Each row has a hidden trait or not; one of two labels after the row says which. A new part has a new trait and new labels.
[  6 -15 -10   2  -6 -10   6  22  -2   5  -8  -9   0 -20  22   0   6  -5
   1  -3 -27   2 -24  -5 -35  15   9  12  -1  -6  -8 -16]
K
[-39 -10 -27  -2  19  -5  -5 -10  -3  -2  -6   2  12 -27  12   6  30   9
 -10  -2 -11 -22 -10 -14  -1 -33  16  23  -7   0  -5 -19]
J
[ 18 -32 -22  -9  -3  13  16  29   1  -2   4  -1 -17   0 -17 -17 -17   8
 -27 -14  21 -23  -4  12   8  -3  26  -9  20 -12   1   0]
K
[-20  24   2   7  13  24  -9 -26   2  -9  -2 -15   3  20  -3 -14   9 -20
   0 -15  26  -3  23  25 -17 -26  11   7   2   2  -5 -24]
J
[ 24 -10 -40  12  -9 -11  13  16  -3   2  -1  -6   0  -6  25  -3  35   7
 -19   4 -20  -8 -14  -4 -54   4  17  11 -13 -12 -11 -14]
K
[ 19 -18 -18   7 -11  -6   7  13  -2   1   1  -7  -8 -12  31  -1  -1   1
   4   6 -29   2 -23  -4 -33  12   4  12  -4  -6 -12 -13]
K
[ -4 -31  -1   3 -12  -7   3   1  -4   3  -4  -9   0 -18  33   1 -37   7
  24   6 -32  13 -30   0 -22  20  -6  11   1   4  -8  -7]
K
[ 23 -36 -24  -6  -3   6  23  24   0  -3  -3  -8 -24   1 -27 -15   8   7
 -31 -13  26 -33   4   9   9  -5  33  -7  20 -15   1  -1]
K
[-10  26  -8   9  15  26  -5 -24   3  -8   0 -16   5  22 -10 -14  27 -17
  -1 -15  22  -7  25  22 -21 -30   9   9  -3  -2  -4 -27]
J
[  5 -37 -23  -9  -3  -4  21  34   0  -3   1  -2 -20   0 -19  -7 -20   3
 -32 -14  16 -23  -1  10  17   3  26 -10  27  -8   2   1]
J
[ 18 -21 -13   2 -11  -3   4  18  -5   1  -4 -14  -3 -19  29   2   6   3
   6  -3 -26  11 -39  -5 -36   9   9  11  11  -5 -12 -19]
J
[-43 -10 -19  -5  10 -17  -8 -10  -5   1   2  13  13 -27   8   7   4  11
   4   1 -12 -19  -9 -13  10 -30  15  19  -9   6  -2 -14]
K
[-43 -12 -12  -6   8  -9  -9 -12  -4   0   3  19  11 -20  13  11  -3  12
  15  -1 -16 -18  -6 -11  13 -25  12  21  -5   8  -2 -14]
K
[  1 -22 -18   3  -9  -4   8   3  -4   2  -4  -8   4 -12  32  -4 -14  11
   7   1 -32   4 -23   2 -28   7   5  13  -6   0 -10  -7]
K
[ 15 -34 -17  -9  -3  12  17  33   0  -2   7   1 -21  -3 -18 -15 -33   9
 -20 -11  19 -20  -2   9  17   1  26  -9  18 -12   1   3]
K
[  6  -1  -8   9  16  31 -10 -22   6  -9   2 -11   3  17  -3 -18   7 -12
  10 -16  30  -8  32  25 -14 -24   5   2  -9   1  -7 -15]
J
[  4  26  -3   6  17  28   0 -16   6  -8  -3 -21   3   9  -2  -9  27 -13
  -4 -14  33  -7  39  22 -16 -24  12   2 -10   3  -6 -23]
J
[ 13 -31 -22  -7  -8  18  21  33   1  -2   3  -4 -17  -1 -21 -12 -19   8
 -28 -11  21 -26   5  11   9  -2  31 -11  19 -14   1   1]
K
[  7  -7 -38   4  -5  -8  12  22  -4   5  -8 -16  13 -14  14  -3  52   3
 -28  -4 -13 -14 -21   1 -49   0  26  11  -9 -12 -11 -18]
K
[-40  -7 -26  -7  13 -12  -7  -8  -6   1   1  14  15 -20   4   8  18  15
  -4  -3 -10 -22  -8 -11   7 -34  17  19  -5   3  -1 -17]
K
[ -7 -27  -5   2 -12  -5   5   5  -4   2  -6  -6  -1 -16  33  -4 -32   7
  15   3 -32  11 -29   1 -29  16  -4  10   2   3 -11  -8]
K
[  6  -8 -22   5  -7 -10  12  26  -3   4  -8 -12   2 -18  17  -2  23  -2
  -8  -3 -23  -4 -20  -2 -41   8  13  13  -6 -10  -9 -18]
K
[-34 -10 -38   0  19  -5  -4 -11  -5   6  -5   1  22 -23   6   2  40  13
 -20  -4  -7 -27  -5 -12  -8 -40  22  23 -15  -3  -6 -21]
J
[-11  15  10   5  14  24 -15 -23   7  -7   3 -16  -4  14   5 -14 -12 -19
  11 -21  19   2  27  23 -13 -13  -1   1  18   7  -7 -18]
J
[ 26 -14 -36   5  -7  -5   6  20  -5   2  -7 -13   8 -12  20  -4  37   4
 -14  -3 -17   2 -39  -5 -43  -1  19  12   3 -13 -11 -20]
J
[-42 -24  -6  -4  14  -6 -10 -17  -3   5  -4   4   9 -29  19   9  -8   9
  16  -4 -24  -7  -8 -12  11 -24   3  23  -4   6  -4 -18]
J
[ 20 -41  -2  -8  -4   9  17  15  -1  -5  -4  -7 -31  -7 -17 -14 -33   4
  -5 -14  14 -18  -6   5  24   8  19 -10  26  -8   1  -2]
K
[ 20 -15 -33   8 -11  -7  12  17  -3   3   0 -10   0  -7  28  -1  22   8
 -13   4 -21  -4 -13  -2 -47   7  15  12  -9 -12 -12 -15]
K
[-38  -4 -28  -7  17  -6  -8 -10  -1   5   2  11  16 -20   2   7  17   6
  -7  -1  -9 -23  -2 -16  -9 -35  15  28 -10   5  -3 -19]
K
[-44 -16 -20  -3  16  -8  -6  -7  -4   6  -4   3  13 -28  11   4  24  12
  -5  -3 -15 -18  -7 -13   0 -29  13  27 -13  -1  -7 -19]
J
[ 10 -41  -2 -11  -4  17  12  27   1  -3   5   0 -25  -6  -8 -13 -58   4
  -2 -10   5 -12   6   6  26   8  11  -9  22  -5   3   3]
K
[-38  -5 -16 -11  17  -6  -9  -8  -2   4   2   9  13 -24   3   8   9   3
  -1  -1 -10 -19   1 -15 -16 -34  11  26 -11   6  -1 -16]
K
[  6 -39  -8 -15  -1   5  23  25  -1   1   4  -6 -23  -6 -14 -17 -34   1
  -5 -11   3 -19  -2   8  32   2  13 -10  18  -7  -1   0]
J
[ 15  26  -7  11  21  27 -12 -30   6  -8   3 -10   4  15  -5 -19  14 -11
   3 -14  31 -11  34  27  -8 -23  10   2 -16   1  -6 -20]
J
[-38 -12 -10 -10  19  -5 -10 -10   0   4   5  11   8 -22  10   6 -23   1
  13   1 -15 -13  -2 -17   6 -27   5  26  -1  12  -1 -17]
K
[-10  24 -15   8  14  23 -13 -27   6  -7   3 -21   4  18  -6 -18  26 -17
 -12 -18  28  -9  16  20 -16 -26   8   3   6   0  -6 -24]
J
[ 14 -35 -12 -11  -5  14  14  31   1  -2   4  -1 -26  -3 -12 -13 -45   5
 -11 -12  10 -16   1  10  20   9  17 -10  28  -7   3   2]
K
[ 19 -13 -29   9  -8 -14  12  21  -3   1   1  -9  -2  -8  21  -1  33   6
 -13   2 -25  -5 -17  -1 -40  11   9  12  -9 -11 -11 -13]
K
[ 19 -42   0  -9  -3   1  16  23   0  -4  -2  -2 -34  -7 -15 -15 -32   3
  -4 -16  16 -20   0   6  17   9  21  -7  26  -9   0   0]
K
[ 17 -35 -11 -14   0  11  24  23   0  -1   4  -4 -21  -5 -18 -20 -30   3
  -9 -15   8 -23   1  11  24   1  16  -9  19  -8   0   1]
J
[ 12 -14 -19   9 -11  -8  12  14  -4   1   1  -4  -8 -13  31  -2  -1   2
   1   3 -27   6 -20  -5 -36  16   5  12  -6  -6 -12 -12]
K
[-46 -14  13  -9   5 -11 -15 -14  -6   0   4  17   7 -26  17  10 -36   7
  36   0 -20  -1  -7 -12  22 -15  -3  19   4  14   0 -14]
K
[ 14 -48  -3  -9  -6   8  16  15   1  -5  -3  -8 -31  -4 -17 -13 -30   4
  -8 -19  18 -19  -1   6  17   7  18  -9  25  -6   1  -2]
K
[ -4  22  -9   7  15  21 -11 -28   6  -7   1 -17   2  21  -5 -16  21 -16
  -7 -18  28 -10  26  22 -21 -21   7   3   7   0  -7 -22]
J
[-13  18  -4  10  16  21 -13 -27   6  -8   1 -21   2  15  -1 -17  19 -16
  -7 -17  23  -5  22  20 -19 -21   9   2   9   2  -6 -22]
J
[  8 -43  -3 -14  -3   4  22  26   0   0   3  -2 -27  -6 -14 -19 -41   3
  -5 -13   1 -15  -4   7  34   6   9  -5  20  -6  -1   2]
J
[-16  20  -6   9  14  24  -7 -27   4  -9  -2 -17   6  23  -9 -15  21 -20
  -2 -13  24  -9  26  26 -16 -30   8   7  -3   0  -4 -26]
J
[ -1  21  11   3  13  33  -8 -18   6  -8  -2 -18  -1   8   1 -10  11 -15
   6 -14  31  -4  34  19 -17 -20   5   3  -2   5  -7 -24]
J
[ 17 -10 -26   6 -10  -2   6  15  -5   1  -4 -14   2 -14  19  -2  23   4
  -7  -3 -19   7 -43  -4 -41   4  15  13  10 -10 -11 -18]
J
[ 10  25  -6  10  16  30  -9 -28   6  -7   1 -12   6  21  -5 -20  17 -10
  -5 -13  34 -13  33  28 -14 -29  10   2 -14  -2  -7 -17]
J
[ 15 -36 -31  -9  -4  -1  22  29  -1  -2  -1   2 -17   1 -20 -12 -13   0
 -38  -7  16 -27  -4   9  12  -1  30  -7  21  -9   0   0]
J
[ 26 -11 -38  12  -9   3  10  16  -4   1  -5 -13   5 -10  16  -4  43   8
 -20  -2 -16  -2 -42  -5 -43  -7  23  12  -1 -15 -12 -21]
J
[-11  18  -3   7  14  17 -14 -28   6  -5   4 -18  -2  16   0 -15  10 -14
  -3 -17  24  -3  18  20 -16 -21   5   2  11   3  -5 -29]
J
[  4 -43   6 -17  -3   9  22  21  -1  -1   6   0 -26  -7 -11 -16 -56  -1
   5 -13  -2 -10  -1   5  32   8   6  -8  25  -4   0   5]
J
[  2  24   0  12  16  26 -13 -23   5  -8   4 -12   3  18  -3 -20   7 -11
  10 -11  30  -5  32  26 -13 -19   7   3 -13   3  -7 -14]
J
[  2 -13 -11   1  -8  -7   9  18  -1   5  -6  -8  -1 -22  24   2   8  -4
   4   3 -23   2 -26  -2 -38  18   6   9   0  -4 -10 -16]
K
[-17  30 -14   8  16  21  -7 -17   3  -9  -3 -18   9  23 -11 -14  32 -17
  -7 -12  21 -10  30  25 -23 -37  16   9  -3  -2  -3 -25]
J
[ 17 -20 -16   2 -11   2   8  18  -4   1  -5 -14   1 -18  26   1   2   1
   5  -8 -27  11 -43  -3 -36  13  13   9   9  -7 -11 -19]
J
[  7 -15 -13   1  -7  -8   7  22  -3   4  -8  -9  -3 -18  22  -3  16  -7
  -4  -1 -25   2 -27  -2 -36  14   8  11  -2  -6 -12 -18]
K
[ -2 -29  -6   0 -12  -6   5  -1  -5   0  -4  -7   1 -16  32  -2 -27   2
  18   4 -34  11 -28   2 -24  14  -2   9   3   5 -10  -8]
K
[  6 -17 -33   6  -9  -4  10   2  -4   3  -3  -9  11  -8  21  -5  23  10
 -10   2 -27  -8 -25   4 -37   1  17  15  -9  -7 -11  -9]
K
[  7 -17  -9   2  -9 -11   9  21  -4   4  -6  -8  -4 -20  25  -1   3  -5
   4   0 -28   4 -25  -3 -36  15   4  11   5  -7 -10 -17]
K
[ 26 -16 -18   7 -15  -7  10  11  -2   2   2  -5  -9 -11  33   2   5   3
   0   7 -26   1 -13  -3 -38  14   8  11  -8  -6 -12 -14]
K
[ 17 -14 -34   9  -8 -13  12  18  -3   2   0  -9  -2  -8  27   0  29   4
 -14   5 -24  -4 -16  -2 -45   7  15  11 -10 -11 -12 -12]
K
[ 16 -41  -4  -8  -6   7  18  14   0  -2  -4  -6 -32  -3 -18 -14 -25   5
 -11 -18  16 -23   0   5  16   4  25  -7  25 -10   1   0]
K
[ 12 -11 -20   6 -11  -4  11  16  -3   2   0  -7  -5 -10  34   0   7   1
  -1   5 -29   3 -20  -4 -41  12   8   9  -4  -8 -11 -15]
K
[  9 -18 -20   1  -7 -10  11  19  -4   4  -4  -9  -5 -20  23  -1  13  -3
  -2  -2 -25   0 -25  -1 -39  12  11   9  -4  -6 -11 -16]
K
[-47 -23   1  -4  14  -7 -11 -17  -4   4  -3   4   6 -32  19   8 -11   6
  19  -1 -25  -5 -10 -14  12 -18   3  22  -1   7  -3 -19]
J
[-37  -8 -11  -9  16  -8 -10 -10  -1   2   3  17  10 -24  11   8 -17   3
  10  -2 -14 -15   0 -18   2 -24   4  25  -9  12  -3 -16]
K
[  3 -42 -29  -7  -1  -1  22  36  -1  -3  -2   2 -15  -2 -20 -11 -20   0
 -37  -8  20 -25   0   9  11   1  29  -4  22 -12   1   0]
J
[ 13 -34 -24 -12   2   5  27  30  -1  -1   3  -4 -17  -2 -24 -21 -13   6
 -25 -11  11 -27   6   9  22  -5  24  -8  16 -11  -2   1]
J
